Each name stands for a flat space through zero: a line, a plane or more. A row that begins with a name and a colon came from that space; any other row is followed by the name of the space it lies nearest, among the names in its block.
pp_bb: [ -5  18  -6   4  37  -5 -18  -2 -13  -2 -24  13   7  20  20  20   6 -19
   2 -25  23 -29  11  -5  23  20 -11  23  -9]
gl_hr: [ 30  -8 -33   5  42   9  13   0 -22   6  14 -27  10 -19 -20 -18 -20  15
 -20  19   0  14  -2   8 -31   9  -8 -20   3]
rf_mn: [ -6   5  24   2 -30  17  18   0 -23  -5 -14   2  -2  13   7  -2  32  -7
  20 -25  -6 -10   9   7  26   8  26   5 -13]
rf_mn: [-29   2 -16  49   3 -15  14  24  34 -42  16  22 -56   2  35  21  23   3
 -19  20 -27  24  -3   2 -19 -14 -11  -6 -10]
rf_mn: [ -3   3 -21  24  27   1  25  -5 -12   4 -16  -3 -18  -6  17   1  -2  13
  -8  12  -4 -10  -2  -1  -7  17  -6  10 -18]
qg_hg: [ 44 -48  19 -10  16  59  20 -37   1  -7  30 -50   6 -26 -52  -7  11  44
  36 -10 -14  45  -8   5 -25   9  21  -9  27]
rf_mn: [-21   6  -3   7 -19  -6   6  10   8 -16   6  14 -19   1  12   4  19  -8
   0  -3 -13   5   5  -2   3   0   4  -6  -2]
qg_hg: [ -2   7  29  -8  24   9 -12 -17  49  13   8  18  -2 -12  -8  39  -6 -12
  14  31  15  40  11   3 -17 -23 -12   0  10]
pp_bb: [-12  -2 -21  53  43  -2 -25  32   6 -58 -18  34 -29  39  29  27  40 -11
  13 -23 -20 -22  -3  -6  16  19 -40  12 -31]
rf_mn: [-13  19 -16  16  -1  10  28  20 -22 -22  10  10 -19  -4  10  -1  35 -20
  -6  -1 -16  17  23  13  -4  11  13 -28 -11]
gl_hr: [ -3   7  24   1 -18   1  -2   6   4 -12   9   3  -6  11  18  10  16  -4
  -3  -8   9  12  11  11   1 -17  19  -1   9]
rf_mn: [-14  27 -15 -16 -24 -10  24   9 -37  23   2 -13  20  -8 -21 -18  -5 -44
 -22 -17  -1  -9   9   4  31   4  27 -15  -6]
qg_hg: [ -6 -29  24  -3 -27  -7  14 -36  51  18  17 -24 -25 -25   2   6 -31  47
  -5  25   0  24 -27 -11 -22 -28  14  26  27]
pp_bb: [-27  25  15  33 -40   0  55  14 -16 -22   1  11 -54   3  72   4  42  15
 -23  13  -2  16  25  24 -17 -11  44  -6 -10]
rf_mn: [ 11   8  16 -19 -14  35  14  -3 -42  -2 -11   3  16   4  -5 -12  38  -5
  33 -24   2  -5  26  11  12  27  23 -14  -6]
pp_bb: [ 27   0  23 -25 -13  -4 -44  23   9   7  12  10  44  14 -33  -8 -17 -23
   3  13   7  12   0  12  -4 -35 -15 -28   7]
rf_mn: [ 11 -10  23  52  26  20  15   4   4 -26 -11  -5 -26  24  23  27  24  14
   4  -1  -6  11  -7  16   0 -14   2  19 -23]
pp_bb: [-15  18   3   6 -27 -28 -27  39   9 -27  10  29  -6  24  29   3  12 -21
 -20   0   2  -2   9   8   0 -24  -5 -15   2]
qg_hg: [-37 -19 -16  20 -21 -35 -18   5  43 -27   9   7 -34   8  13  11  -6   5
 -11 -20 -22 -17 -31 -28  19  -6 -14  28   8]
gl_hr: [ 40  12  18 -25   8  30 -11  14 -38  -2   6   4  36   8  -7 -15  19  -5
  13   5  20  17  34  28 -23   0   8 -39   6]
pp_bb: [-23   3 -23 -14 -10 -22  -8  -5   3   4  -3   6  -4  -7   7  -6 -10  -2
  -6 -13   1 -24  -4 -20  12  18  -5  11   9]
rf_mn: [-22   8  -8  32 -12 -12  34   6  -7  -1 -12  -3 -26   3  19   2   4  -6
 -19   0 -15 -10  -9   1  17  -3  12  13 -23]
qg_hg: [ -5  40  11 -21 -22 -13  15  14 -11  17  28  -4  11 -11   6   0  -7 -37
 -42  15  25  34  30  25 -11 -34  36 -32  18]
qg_hg: [ 36   5  25 -41 -22  15 -17   9 -18  -3  25   1  26  -3  11 -23   6  21
   0  18  28  27  32  26 -48 -16  18 -41  34]
qg_hg: [ -7   2 -11   4 -15   8  27   3 -13 -13  15  -6 -18 -13   7 -12  19   8
  -5   0 -13  14  10   5 -12   9  19 -17   5]
gl_hr: [-25 -15   5 -12 -30 -24 -23  -9  51  22 -19  32  -3  -8 -11   0 -26   8
  25  29 -18 -18 -26 -29   6  -5 -36  16 -10]
pp_bb: [-60  -6 -16  26  -3   2  35 -22  41 -47  40 -10 -72 -22  16  41  43  -6
  -3 -45 -26  33   2 -21  17  17  31  20  28]
pp_bb: [ 18   3  17   1  17  18  17 -15 -11  16  -4 -18   8  -4  -3   7  -4   5
  -1   6  16  13   6  13  -6  -6  15   5   0]
gl_hr: [ 24 -16 -56  16  16 -59 -23  25 -16  50 -43  -8  35   7 -14 -52 -96  22
 -47  55  -8 -70 -59 -16  -7 -10 -65  12 -42]
qg_hg: [ -4 -15 -21   7 -13  -5  -5  15 -12 -32  25 -21  -3   8 -17 -12  12  -8
 -11 -44 -20  -5 -13  -7  20   7  11  -5  13]
gl_hr: [-13 -23 -54   4  47  31  31 -32  -1 -25  27 -27 -29 -41 -33   4  24  12
  20 -33 -30  19   0 -25  -4  61   1  -3  19]
qg_hg: [ -4  21  17  -5  -2 -17   7 -10   5  44 -31  14   7  -2  24   5 -31   1
 -12  40  25 -13   2   4  -6 -16  -4  16 -16]
qg_hg: [ -4 -29  -9  12   0  25  18 -12  14 -32  25 -14 -29 -17 -15   0  27  25
  21 -14 -31  25  -7  -8 -11  18   6  -6  13]
gl_hr: [ -9  -7 -40  23  24 -12  17  -3 -15 -13  10 -32 -17  -4   2  -2  -8   3
 -31 -30  -6 -14 -16 -10  13  17   7  17   5]
gl_hr: [ -4   6  -1 -12   1  -7 -10  -3  -1  -6  18 -12   5   1   0   6  -1 -13
 -14 -24  15   4   6  -1   8  -3  14   3  22]
rf_mn: [ -9  15 -31 -29   1 -24  -5  -2  -7  29   7  -6  22 -20 -22 -15 -34 -23
 -23   3   9 -10   0 -12   6   7  -4  -9  12]
gl_hr: [-32 -24 -16  -4 -27 -21 -18  -8  38 -10  -1  14 -20  -7  -4  -3  -6  14
  17 -10 -26 -21 -26 -35  13  14 -21  19   7]
pp_bb: [ 40  -7  34  12  -7  20   5  18  -3   1  10  -8  15   8 -14  -8  -1   9
  -2  36  -4  36   1  32 -29 -41   4 -29 -10]
gl_hr: [-30   1  22 -25 -11  11  -3 -30  48  13   3  23  -9 -21 -19  30  10 -16
  40   3  -5  22   8 -19  10   5  -2   8  12]
pp_bb: [  3   4  12  15  29   0 -10   0  22 -19  27 -15  -8   9   1  35   2 -19
 -21 -15  15  32   3  10   1 -27  10   7  19]
[ -9  24   8   4  11  15  43 -15  -3  29 -22  20 -17 -23  22   9   6   5
   8  50   6  17  24  11 -25   7   4  -8 -22]
qg_hg
[ 36   4  41   4  -1  28  12   2 -41  14  -7 -36  38  24 -29   0   5 -25
  -1 -28  13   4   1  29  33 -23  36   2 -13]
rf_mn
[ 17  11  23 -10  14   2   8 -18  -5  47 -20 -12  27  -4 -11   5 -33  -6
  -7  23  26  -1  -2  10   3 -17   5  13  -9]
qg_hg
[ 19  -4  28  -7 -17  20  16  -3  -1  11  12 -12   9  -9 -18  -6   2   5
   6  20  -2  31   5  18 -16 -22  18 -19   3]
pp_bb
[  6  -5  11  13 -24   9   7  23   5 -28  23   6 -15   3   5  -6  24   6
  -1  14 -18  31   7  17 -23 -20   9 -30   2]
rf_mn
[-34 -11   4  -9 -10 -14  -3 -28  63  29 -10  22 -15 -25 -20  19 -24  -1
  24  30 -17   4 -22 -31   6  -3 -26  21  -4]
gl_hr
[ -3  -9   2  -8  -4  -7  -7 -14   9  12 -13   1   1  -2   4  -2 -13  16
   8   1   5 -17 -10 -12   3   6  -7  18   2]
rf_mn
[-36  -4 -11  11 -57 -30  47  -7  14   2  36 -38 -39 -26   9 -11 -17   9
 -51  -6 -17  17 -21  -6   4 -25  48   8  24]
qg_hg
[ 16   6   8  -3  18  26  29 -15 -18  22  -2 -18  11 -15 -21   1   0  -6
   5  10   4  20  10  13  -4   3  16  -8  -7]
qg_hg
[ -7  13  -1  -4 -26  -5  18   3 -14   9 -28  35 -21  -7  61 -23   9  44
   6  46   7 -17  20   5 -41  15  -5  -8 -14]
qg_hg
[-61 -25 -15  26 -40 -16   7  -8  34 -63  24  -5 -69   6  32  19  43  15
   4 -72 -33 -13 -20 -34  36  21  24  40  25]
gl_hr
[-10   5   7  -3 -35  -2  26  -7 -26  21 -22 -10   4   1   2 -16  -1  -1
   1 -13  -4 -26  -6  -2  28   8  23  14 -15]
rf_mn
[ 14  -2  -4  -3  -7  21  -5  18 -43 -36   2   1   5  19  11 -18  42   5
  16 -38  -4 -13  18   9   4  26  12 -16   2]
gl_hr
[ -3  27  40   8 -16 -15   2   8   3  19 -13   5   6  22  26  20 -10 -24
 -24  10  27   1   6  20  15 -42  19  14 -11]
gl_hr
[ 15 -23 -10   6   0 -17 -20  13  27  -7  29 -17   5  -4 -25  -9 -31   9
 -24  17 -11  19 -26  -1 -20 -31 -16 -12  16]
pp_bb
[ -3 -20 -40   4   4 -18  -5   0  -4   6 -15   0  -2  -7  -3 -27 -24  26
  -1   9 -18 -36 -26 -22  -4  24 -30   9 -11]
pp_bb
[ -8   1  -9 -18 -27 -10  20 -13 -11  25  -4  -8   0 -20   5 -23 -17  18
  -8  12   2 -12  -3  -7  -7   9  13   1   6]
pp_bb
[ 28   7  10  29  28  32  39   5 -27  26 -41  12   5  -2  -2  -8   4  11
  19  59 -12   6   6  24 -23   2 -17 -16 -56]
gl_hr
[  1 -43  15   2 -13 -16 -20 -27  49   5  14 -33  -5  -2 -22   9 -38  29
  -4 -15  -5  -2 -48 -22  13 -25  -2  41  25]
qg_hg
[ -2  13  61  15 -60 -12 -11  29   9  -1 -29  37  -3  41  46   4  14   2
   6  25   7 -11   2  22   6 -47   6   6 -28]
gl_hr

Rows lie near named flat spaces through zero. A row that begins with a name and a colon came from that space; any other row is followed by the name of its block's space that it lies nearest.
gdrd: [ 16   4  27   0  16  -2  19  29  12 -14   3 -16 -16   9   6  -7  -7  -3
  -8  -9  -2  13  36  17  15  12   5  -3 -31]
gdrd: [-17  20 -37  -3 -50 -13 -19 -21  -5 -19 -23 -58  30   6 -36 -40  46  31
  11  27 -26  -4 -38  10   1  31  29 -26  36]
nsgg: [ 12 -30   0 -15  31  14  20  -9  22   2 -26   4 -11 -17  25 -16  10  23
   4 -10 -19 -17   7  22 -16   8  -7 -15 -13]
ztjd: [  7   3 -40  -2 -50  -2 -13  -9  36  -4   2  -7   6  -7 -37   3  -5  26
   0   4 -12  -3 -80  -7 -36  14  17 -38  22]
ztjd: [ 30 -15  -2  -4 -23  -3  24  -6  54 -22 -21 -41 -20   2 -19 -16  37   5
   5  -2  36  18 -16  -4 -25  68 -11 -38  -7]
gdrd: [ 10 -37  21 -41  39  -5   8 -35 -47  30 -50  -5   2   1  10 -19   4 -22
   1 -34  38 -12  32  -2  34  44  20  17  25]
rjpn: [ 28 -36 -32  -2 -15  -7   3  -9  50  12 -49  12  -9 -22 -22  -9   0  20
  28  -3  23  15 -21 -14  -6  51  -1 -11  20]
ztjd: [  1  41  24  -7 -18 -15   6  35 -12 -34  36 -47  -1  31 -14  -5 -11  -6
 -22  -9 -23   7  10  27  19  -4  32 -18 -27]
rtbm: [-14  31  14   4  16 -11 -18  25  -4  29  29  30  28  -2  23   5 -47  21
   9 -15 -38  21   1  15  21 -20  32  -2 -25]
gdrd: [ 12  14 -16 -33 -24 -39   3   1   0 -28  33  17   4  11   4  50 -58  -5
  25 -54 -13  -6   6  23  31 -45  27  -2 -10]
rjpn: [ 29 -16   7  -7 -11  -4  10 -25  13  -6  -4   4  -4   8 -13  31   2 -16
   3 -18  50  14  10 -21   4  19  -1  12   7]
rtbm: [  2  22  41  -8  33  -7   6  38 -20   3  21  -3   4  14  20  -5 -37   2
 -13 -22 -31  11  45  32  38 -13  35   6 -39]
rtbm: [-22  -4  -3   4   5  32 -19 -61 -55   4 -12 -12  38   4  -7  -4  53  11
 -23  36 -13 -31   0 -11  -5 -30  10  33  44]
gdrd: [ -6   1 -27  19 -10   3 -19 -28  29  19  10  53  30 -21  13  33  -6  27
  30   9  -5  13 -21 -19 -16 -30 -12  12   8]
gdrd: [  4 -10  21  17  33  16  -7 -16   4  41   3  53  17 -13  25  24 -11   3
   6  -1  22  23  19 -25   1  -7  -9  30  -6]
rtbm: [ -4  24  22  27  18  27 -29  -5  -6  39  17  28  55  -3   0   5 -14  51
 -19  23 -47  25  -3  -2   8 -23  52  21  -6]
gdrd: [ -1  -2   7  10  12   9   3   6  23  14 -10  -4   1 -10  10 -24  17  16
   2  11  -4  13  -8   1 -17  29  -7 -18 -12]
ztjd: [ -7  31 -14   9 -24 -28  -4  18  34 -15  22   2  13  -1  11   6 -11  19
  35  -5 -19  26   0  15   9  -5   1 -19 -23]
gdrd: [ 15 -25  -6  33  10  18   2 -11  38  10 -47   5   5 -19  -5 -21  43  28
  17  39  14  27  28 -16   0  36 -18  21   8]
nsgg: [ 10 -30   5  -8  35  12  -2  35  -1  45 -23  34 -26 -19  -4 -17 -54  -1
 -18 -15  -8  -9 -22  -2  -3  16  13  -4   1]
nsgg: [ 16  14  32   2   1   2 -10  12 -13  20  14  -1  14  17 -23   9 -29  -3
 -26 -10  12  27   0 -11  20  18  44   9  -4]
rtbm: [ -8  -5 -11   8   3   7   0  -3 -11 -13   5  14  -6  -3   6  14   2  -7
   1  12  -9 -18  15  -1   0 -42 -21  23   5]
ztjd: [ -5   6 -10   4  -4  -5 -15 -23  -7   9 -16   1  35  -3  -2  -6  13  26
  18   9 -15  11  12   2  23   2  24  15  16]
rtbm: [ 15 -27 -16   1  12   9   8  -9  22  -1  -3  45 -13 -18  13  33 -19   5
  11  -9  -1 -12   8  -4 -10 -37 -21  18  -2]
rtbm: [ 17 -36 -20  -5  -5  11  28  23   0 -52 -26 -30 -62   2 -25  -9  15 -26
 -21  14  -1 -45  18  12  -9 -17 -35   7   9]
rtbm: [ 19 -16   4  13 -10   9  20  -7   9 -37  -7 -19 -25  10 -15  15  34 -25
  -8  17  38  -1  34 -15  -3   0 -33  22   2]
rtbm: [ -9  40  28  -4   2 -33 -13   5  11  37  32  17  37   7  29   8 -30   4
  30 -36  17  54  -2  -3  21  33  26 -21 -30]
gdrd: [ -8  16 -13  -2 -18  -5  -3  -8  -2 -25   9 -19  14   6  -2  -1  15  16
   6   7 -28  -8   0  17   3 -20   9  -5   1]
nsgg: [ 14 -18 -11 -10   0   5  -1  -1   1   6   0  24 -12  -6 -12  22 -32  -3
  -9 -15   0 -15 -18  -6  -6 -19   7   6  10]
rtbm: [ -2  12 -16  23 -25   1 -15   0  15  -2  12  13  12  -2 -16  17  -1   9
   6  20  -1  14 -14 -16  -5 -15  -3  10   8]
gdrd: [-14  29 -44  20 -64  -8 -21  23   6 -30  55  17 -13   7 -38  46 -35 -18
  -8  16 -12 -15 -61 -19 -26 -67 -16  -3  15]
nsgg: [-31  19   9  22  15  -9  -6  24 -14  10  16  17  -5  -2  28  -6   0 -24
  15  14   8  12  26  -8   9 -14 -38  14 -15]
rjpn: [-16   5  -6  23   5  -2  -1   1  25   6 -11   2   7 -13  23 -22  34  12
  27  24   3  19  11  -4 -10  19 -33  -6 -10]
rjpn: [ 32 -28  -8 -12 -15  17  -3 -11   7  11 -33 -15  -5   0 -52 -10  -5  15
 -30   0   8  -6 -42 -12 -11  40  40  -9  32]
nsgg: [ 25  -1   4 -10 -22   3 -14  -2 -11  13   5   2   8  13 -48  21 -37  -1
 -29 -15  12   7 -34 -17   9  10  52   5  22]
ztjd: [-12 -13 -16   4   8   0 -14 -16 -15  22 -38   6  17 -13  -2 -25  16  13
  16  16  -4  -1   5  -6  15  15   5  15  28]
nsgg: [ -6  18 -13  27 -25 -11  -3  10   6 -32   6 -11   2   8 -11   7  20  -4
  17  28   2  15  33  -4  19 -18 -18  23   0]
rjpn: [ 36 -52  14 -16  35   7  25   6  18  21 -14  51 -46 -14  12  33 -45 -34
  -3 -40  53  -4  13 -20  -7   7 -28  14  -9]
ztjd: [ -8  16 -12  20 -31  -7 -12   9   5  -8 -14 -33   8   6 -30 -28  29   6
   4  32   5  20  -8  -9   6  33   4  -4  15]
nsgg: [ 11 -35 -71  40 -30   7 -12   5  39 -21 -67  10  -9 -30 -45 -19  26  39
  32  61 -22  -2  12 -10  12  -7 -19  36  45]
gdrd: [ 31 -46 -10   5   5   5  28  27  22 -25 -47 -13 -60  -6 -25 -14   9 -25
  -4  11  33  -9  32  -7   4  27 -35  15   6]
ztjd: [ 10   8  21 -24   6   0  12  23 -11 -12  26 -16 -17  15  -2   6 -32 -10
 -30 -29 -17 -16 -10  22  -3 -11  23 -21 -21]
ztjd: [ 18  12  21   1  -8   2  -3  11   1   3  -2 -27  11  15 -28 -12  -4  12
 -21   0   0  22  -2   1  14  34  43  -6  -3]
rjpn: [  4  -1   0 -17 -17   0   1  13 -25 -10   4 -27 -22  15 -32  -5 -13 -24
 -32  -8   6 -22 -29  -1  -5   7  15 -13  15]
nsgg: [  6 -19  -3  -7  25  15   1 -11  19  22 -31   5  13 -20  13 -28   9  42
   4   2 -32  -4  -9  17 -10  20  17 -15  -1]
rtbm: [ 46  -8   0   5 -28  12  -1 -32  18 -20   0   0  20  13 -44  46  -1  20
 -14   1  15  17   9 -16  13  -9  41  29  16]
rjpn: [-27  19  -9  14   9  -7 -20  -3 -10  17   6  25  32 -10  25  -3  -4  21
  26  11 -31   8  12   6  16 -27   3  14  -1]
rjpn: [ 29 -13 -11  -9 -17 -14  19   1  41 -27  -6  -5 -18   0  -7  17  -5   2
  18 -19  16   8   8   6   1  13  -5 -11 -10]
nsgg: [ 41 -34 -13   2  -3   0  31  47  34 -46 -29 -14 -60  -1 -30  -2 -17  -7
  -7   1  -3 -11  37  18  15  -1 -12  11 -11]
rjpn: [-18  -8 -29   0   8 -33   9  18  27  -2 -10  32 -22 -23  44  -3 -11 -13
  61 -15   7   2  22   9   7  -6 -56  -7 -16]
rjpn: [  7   4  28 -14 -10  19  -1 -21 -48  -7  11 -42   1  29 -36   3  17 -27
 -56   2  24 -17 -18 -14  -7  10  27   3  22]
ztjd: [ -9 -25 -48   6 -10   2 -28  -2  17  49 -41  37   5 -35 -19 -23 -20  25
  18  13 -10  -4 -66 -21 -20  24   3 -12  41]
nsgg: [ 30 -29 -28   5  -9   6  12  10  33 -29 -29   3 -21 -11 -24   6  -5  22
   5  10 -19 -10  17  11   7 -15   1  15   6]
ztjd: [  2  11   7 -27   2 -16  21   5   4 -34  26 -16 -10  10  26  13  -9  -4
   6 -33 -19 -16  15  35   2 -24  -1 -22 -31]
rjpn: [  0 -11   4   7   6   8   2  15   4  14  -8   3 -20  -5  -6 -12  -1 -15
 -11   7  18   1 -13 -14 -15  20 -17  -5   1]
[ -9  -3   5   1  23 -17  16  34  23   6  10  28 -31 -13  43   0 -21 -23
  27 -19  14   7  18   5  -5   0 -48 -12 -35]
rtbm
[-22  34   2  49 -10   2 -19  25  15   7  31  22  15  -2   6   8   3   4
   9  38  -5  34   7 -19  -3 -21 -23  16 -16]
rtbm
[-10   0  17 -51  15 -15  10 -13 -42   3 -25 -58   4  13   9 -51  17  -5
  -9 -32  -9 -24  -5  34  14  50  35 -38   6]
gdrd
[  4 -17  -2 -18  16   1  13  -9 -22 -18  -3   7 -14   1  12  16  -7 -14
  -2 -15  -6 -30  28  13  12 -37  -8  19   2]
rtbm
[-10 -50 -30 -28  36  -5  11  -1   5  30 -48  33 -32 -37  35 -28 -14  -4
  29 -23  -3 -37 -16  10 -16  13 -36 -18  11]
ztjd
[ -5  25 -13  13 -33 -15 -15  28  19   3  11 -10   5   3 -25 -11 -15  10
   5   9  -9  23 -34  -3  -1  20  16 -22   0]
rtbm
[ 19   0  -2  16 -11  -9 -11  -4  17  11 -11  19  19  -1 -18  17 -11  11
  19   3  21  37  21 -19  29  15  19  26   8]
gdrd
[ 11 -12  -2  12  -8   2  -3  10   3   9 -21  -2 -12   0 -28  -8   1 -12
  -5  13  29  14   0 -22   6  30  -2  12  16]
gdrd
[ -7  23  18  27  -9   6 -17 -10 -32  -3  -6 -28  34  19 -24 -11  37   3
 -11  39   7  25  39 -14  35   9  23  38  17]
ztjd
[ 12  -8   3  18  -2   1 -10   8  16  30  -9  26  -1  -7 -15   7 -17  -5
   3   5  33  29  -8 -31   2  27  -1  12   8]
gdrd
[ -2 -16 -25  -8 -19  -2  -1  31   9   8 -32 -30 -36  -8 -36 -48  -2  -7
 -14   8   2 -16 -61  -2 -26  53  -2 -42  22]
ztjd
[ -9 -23 -19 -35  -2  -7   3 -16 -30   2 -17  -7 -20  -3  -3  -8  -5 -26
  -3 -22  11 -41 -30   1 -10   3  -8 -14  28]
gdrd
[ -8  14 -24  18 -37  -1 -28 -30 -27 -10   4   3  34   9 -34  26  13   4
   4  28   2   3   3 -23  22 -34  17  42  41]
gdrd
[-16  21  42  20  24  35   3 -33 -18  -4  13 -33  35  12  24 -18  72  18
 -26  36 -12   6  28   4 -16  -1  -3   7 -16]
rjpn
[ 31  -9  36 -26   4  29  18 -25 -21 -21  23 -27  -8  26 -21  30   1 -13
 -60 -20  10 -25 -10   2 -18 -13  30  -2  -2]
ztjd
[ 20   1  -5  -1 -28  -4  13  38   3 -44  -8 -51 -34  19 -48 -16  -1 -10
 -25  10  -7  -8   5  14  12  12  15  -7   2]
rtbm
[ 11  -1  61  -8  54  11  22  18 -22   8  10  -2 -10  13  31  -2 -10 -18
 -24 -20   8   8  61  15  23   3   7  16 -39]
gdrd
[ 15 -15  -5  26   7   8   0  -5  48  17 -32  15  11 -19   2 -14  22  33
  24  21   9  34  12 -12  -3  37  -8   5  -4]
gdrd
[ -1 -12 -12   2  15   7   9  -6  30  -1  10  36  -7 -20  34  19  -6  13
  17  -6 -15 -11  -3   7 -25 -33 -31  -5 -18]
gdrd
[-15  35  -5  10 -36  -4 -27   2 -20   2   7 -36  32  16 -38 -22  12  17
 -15  25 -20  13 -33  -3   8  16  42 -10  21]
rtbm
[ 19 -13  24  -4  32   9   6 -31   3  17  -3  30  23  -4  26  26  -3  14
   8 -18  10  14  40  -2  17  -8  13  27 -11]
ztjd
[-19  19  -8  17   0 -11  -9  37   0   0  10  10  -3  -4   8 -11 -18   2
  12  12 -26   7   9  10  13 -19  -8   3 -12]
nsgg
[ -4 -15 -31   2   3 -21   4  -1  49  13 -24  31  -3 -30  31  -9   0  18
  58  -9   3  15  -1   3  -6  21 -32 -17  -8]
ztjd
